Below is a small trained network, with its code and all its weights. Each question gives an input and a class and asks what happens when units are switched off, that is, made to give their printed mean instead of their output.

import numpy as np


def w(rows, s, z=0):
    codes = np.array(rows[::2]) - 128.0
    scale = np.full(codes.shape[1], s)
    scale[-1] = z or s
    return codes * scale


def norm(h):
    return h / np.sqrt((h * h).mean(-1, keepdims=True) + 1e-5)


def f(y):
    return np.maximum(y, 0)


def log_softmax(a):
    a = a - a.max(-1, keepdims=True)
    return a - np.log(np.exp(a).sum(-1, keepdims=True))


def net(x, mask):
    res = np.array(x, float).reshape(1, 5) / 4 @ E
    u = 0
    for l in range(2):
        y = f(norm(res) @ A[l][:, :-1].T + A[l][:, -1])
        res = res + np.where(mask[u : u + 9], y, B[l][:, -1]) @ B[l][:, :-1]
        u += 9
    return log_softmax(norm(res)[-1] @ U[:, :-1].T + U[:, -1])


A, B = {}, {}
E = w([
[190,149,255,203,54],'x0',
[120,144,76,179,112],'x1',
[74,93,140,148,61],'x2',
[130,159,103,169,111],'x3',
[42,102,173,119,231],'x4',
],0.0059)
A[0] = w([
[174,133,82,133,213,172],'L0N0',
[59,23,114,102,144,248],'L0N1',
[190,117,108,143,85,159],'L0N2',
[31,111,61,254,118,165],'L0N3',
[37,135,143,138,35,180],'L0N4',
[158,173,195,201,151,137],'L0N5',
[116,111,144,160,208,86],'L0N6',
[19,197,103,194,136,177],'L0N7',
[189,155,63,179,107,120],'L0N8',
],0.0085,0.0011)
B[0] = w([
[152,105,145,117,25,209],'L0N0',
[113,181,145,97,112,255],'L0N1',
[162,113,115,224,138,191],'L0N2',
[253,60,175,58,199,234],'L0N3',
[86,106,127,85,208,208],'L0N4',
[89,131,100,75,89,219],'L0N5',
[175,24,168,202,146,204],'L0N6',
[180,37,184,147,158,214],'L0N7',
[202,158,87,224,61,200],'L0N8',
],0.0067,0.0052)
A[1] = w([
[82,48,159,152,160,203],'L1N0',
[209,83,148,88,216,165],'L1N1',
[245,138,31,185,69,173],'L1N2',
[156,219,107,118,175,127],'L1N3',
[135,26,192,103,38,181],'L1N4',
[148,95,220,173,38,252],'L1N5',
[126,152,23,38,88,67],'L1N6',
[215,118,17,239,144,90],'L1N7',
[2,186,139,46,49,194],'L1N8',
],0.0078,0.002)
B[1] = w([
[202,103,69,121,187,219],'L1N0',
[129,133,198,163,136,253],'L1N1',
[107,129,88,187,96,247],'L1N2',
[131,134,124,181,114,135],'L1N3',
[157,95,91,82,167,252],'L1N4',
[168,184,74,100,162,251],'L1N5',
[59,108,97,128,156,162],'L1N6',
[122,174,117,185,73,214],'L1N7',
[2,153,52,142,130,157],'L1N8',
],0.0084,0.0072)
U = w([
[143,185,153,83,80,48],'0',
[202,23,166,54,226,186],'1',
[25,105,90,57,137,183],'2',
[100,141,219,109,64,10],'3',
[194,156,76,210,5,210],'4',
[84,115,243,108,36,1],'5',
],0.012,0.0055)

Each question gives the input, the list of numbers given to net, and the class t.
The units are the neurons (one row each of A and B). Each row of codes is followed by its name. A weight is (code - 128) times the scale printed after its matrix; where a second scale follows, it is the last column's (A, B and U).
mask holds one flag per neuron, layer by layer. A switched-off neuron (its flag False) gives its mean, the last column of its row in B, instead of its output. The means were averaged over made-up inputs and are rounded, as every weight is.
A unit's drop is (log p(t) with every unit on - log p(t) with that unit switched off) / (log p(t) with every unit on - log p(t) with every unit switched off).
The circuit of an input: a set's keep is (log p(t) with only the set's units on - log p(t) with every unit switched off) / (log p(t) with every unit on - log p(t) with every unit switched off). Starting from the 12 units with the biggest drops (on a tie, the unit counted first), units are removed one at a time, each time the one whose removal leaves the highest keep (on an exact tie, the one counted first), for as long as the keep stays at least 0.8.
circuit, biggest first: the units of the circuit, biggest drop first
k most important neurons: the k neurons with the biggest drops, biggest first
k most important neurons of layer l: the k neurons of layer l with the biggest drops, biggest first
input [-5,-4,-1,-6,2], class 2: circuit, biggest first -> L0N3, L0N1, L1N8
input [4,-5,2,2,3], class 2: circuit, biggest first -> L0N3, L0N5, L1N8, L0N8
input [2,-1,7,7,-2], class 1: 3 most important neurons of layer 0 -> L0N4, L0N3, L0N7
input [-4,7,8,-6,-1], class 1: circuit, biggest first -> L0N3
input [-8,-5,-1,-4,6], class 2: circuit, biggest first -> L0N3, L0N1
input [-7,-5,-7,-3,-2], class 2: 2 most important neurons -> L0N3, L0N7
input [-6,1,-5,0,1], class 2: 3 most important neurons of layer 1 -> L1N6, L1N0, L1N4
input [-2,-6,4,-8,-1], class 2: 2 most important neurons -> L1N8, L0N3
input [8,-5,-5,2,0], class 0: 2 most important neurons of layer 0 -> L0N8, L0N3
input [6,-6,-5,0,-1], class 0: 3 most important neurons of layer 0 -> L0N3, L0N7, L0N6
input [4,-8,6,-3,-1], class 2: 2 most important neurons of layer 1 -> L1N8, L1N1
input [7,-7,7,-2,6], class 2: 2 most important neurons of layer 0 -> L0N3, L0N7
input [8,-3,8,-2,1], class 2: 2 most important neurons of layer 1 -> L1N8, L1N1
input [-5,-5,-2,1,-1], class 2: most important neuron -> L0N3
input [7,-4,3,-6,-2], class 1: 3 most important neurons of layer 1 -> L1N4, L1N7, L1N2
